Small tables with named rows and columns. After each table, cells are looked up by row and column.

lifimi:
	lis	letir	naf	labime	dibenum	gatifu	guzavuk	budinas
gaviga	0.6	0.4	0.7	0.4	0.4	0.7	0.8	0.3
gesis	0.4	0.6	0.6	0.4	0.2	0.5	0.2	0.5
ziz	0.8	0.1	0.5	0.5	0.7	0.1	0.4	0.5
kiso	0.5	0.5	0.6	0.3	0.6	0.5	0.6	0.4
pazilib	0.4	0.4	0.4	0.9	0.4	0.2	0.5	0.3
bir	0.6	0.3	0.5	0.4	0.6	0.3	0.4	0.5

What is the gatifu of pazilib in lifimi? 0.2
What is the guzavuk of kiso in lifimi? 0.6
What is the letir of gaviga in lifimi? 0.4
What is the budinas of gaviga in lifimi? 0.3
What is the lis of ziz in lifimi? 0.8
What is the letir of gesis in lifimi? 0.6
What is the guzavuk of bir in lifimi? 0.4
What is the gatifu of ziz in lifimi? 0.1
What is the letir of ziz in lifimi? 0.1
What is the gatifu of bir in lifimi? 0.3
What is the naf of gesis in lifimi? 0.6
What is the letir of kiso in lifimi? 0.5
What is the lis of gesis in lifimi? 0.4

lotok =
	venike	fiv
forovuf	19	83
fizufus	8	90
dek	57	24
defu	76	63
zag	36	14
vil	79	36
sodero	73	51

sodero, fiv => 51
zag, fiv => 14
vil, venike => 79
defu, fiv => 63
dek, fiv => 24
forovuf, fiv => 83
vil, fiv => 36
forovuf, venike => 19
dek, venike => 57
defu, venike => 76
zag, venike => 36
fizufus, fiv => 90
fizufus, venike => 8
sodero, venike => 73

mos =
,sipa,nit,zotubap,movavi
fuz,-0.01,-0.44,-0.92,-0.17
pazad,-0.13,0.06,-0.04,0.94
das,0.29,0.49,-0.44,0.33
girorig,0.07,-0.33,-0.75,-0.21
gesan,-0.19,0.00,0.07,0.95

zotubap of pazad = -0.04
sipa of gesan = -0.19
sipa of girorig = 0.07
movavi of girorig = -0.21
zotubap of girorig = -0.75
zotubap of fuz = -0.92
zotubap of das = -0.44
nit of gesan = 0.00

dafoza.tsv
	gel	daruba	nikopo	romoga	pud	fis
nuda	23	-24	-18	-23	-20	-21
tatete	30	-30	-23	-30	-25	-26
gusateg	-60	44	39	44	41	42
netip	53	-43	-38	-41	-39	-40
tef	-39	36	34	36	34	36
rep	-42	26	25	27	25	26
peg	-49	41	36	39	36	38

pud of rep = 25
pud of gusateg = 41
daruba of gusateg = 44
fis of gusateg = 42
romoga of peg = 39
daruba of tef = 36
fis of netip = -40
gel of netip = 53
romoga of nuda = -23
romoga of tatete = -30
nikopo of nuda = -18
daruba of peg = 41
daruba of tatete = -30
pud of netip = -39
nikopo of gusateg = 39

Table moni
       tepe  zod  feb  zanek  tup  nelilen  pup  nopon
sim     8.8  8.9  3.7    2.8  6.8      8.8  6.4    2.8
fodi    8.0  9.5  3.9    2.0  7.1      9.4  6.0    2.6
ruzo    8.4  9.4  3.8    2.2  7.0      9.1  6.2    2.6
gapaf   8.5  9.3  3.8    2.4  6.9      9.0  6.3    2.6

ruzo, zod => 9.4
ruzo, tepe => 8.4
fodi, zanek => 2.0
fodi, tepe => 8.0
sim, nopon => 2.8
gapaf, zod => 9.3
gapaf, nelilen => 9.0
ruzo, pup => 6.2
fodi, nelilen => 9.4
ruzo, nopon => 2.6
sim, pup => 6.4
gapaf, zanek => 2.4
ruzo, tup => 7.0
gapaf, feb => 3.8
fodi, tup => 7.1
sim, nelilen => 8.8
Which row has the largest nelilen? fodi

nis
columns: gupi, rigok, vuzezil, tal, mun, rep, lufe
zef: [103, 37, 163, 104, 208, 162, 101]
reb: [106, 59, 150, 107, 181, 148, 105]
lokufo: [172, 89, 129, 80, 105, 94, 159]

rep of lokufo is 94
rep of reb is 148
tal of zef is 104
rigok of lokufo is 89
mun of zef is 208
lufe of zef is 101
tal of lokufo is 80
vuzezil of zef is 163
lufe of reb is 105
rep of zef is 162

bef =
|  | tuto | ras |
|---|---|---|
| zim | 92 | -76 |
| maroz | -1 | -80 |
| tum | -60 | -84 |
| zasite | -86 | -85 |
| koz | -92 | -85 |
| sapup | 23 | -79 |
| vese | -44 | -83 |
| nad | -90 | -85 |
| sofid | -38 | -82 |
| ses | -81 | -85 |

vese, tuto: -44
zasite, tuto: -86
ses, tuto: -81
nad, tuto: -90
nad, ras: -85
zasite, ras: -85
ses, ras: -85
tum, tuto: -60
vese, ras: -83
sofid, ras: -82
sapup, ras: -79
zim, ras: -76
maroz, tuto: -1
sofid, tuto: -38

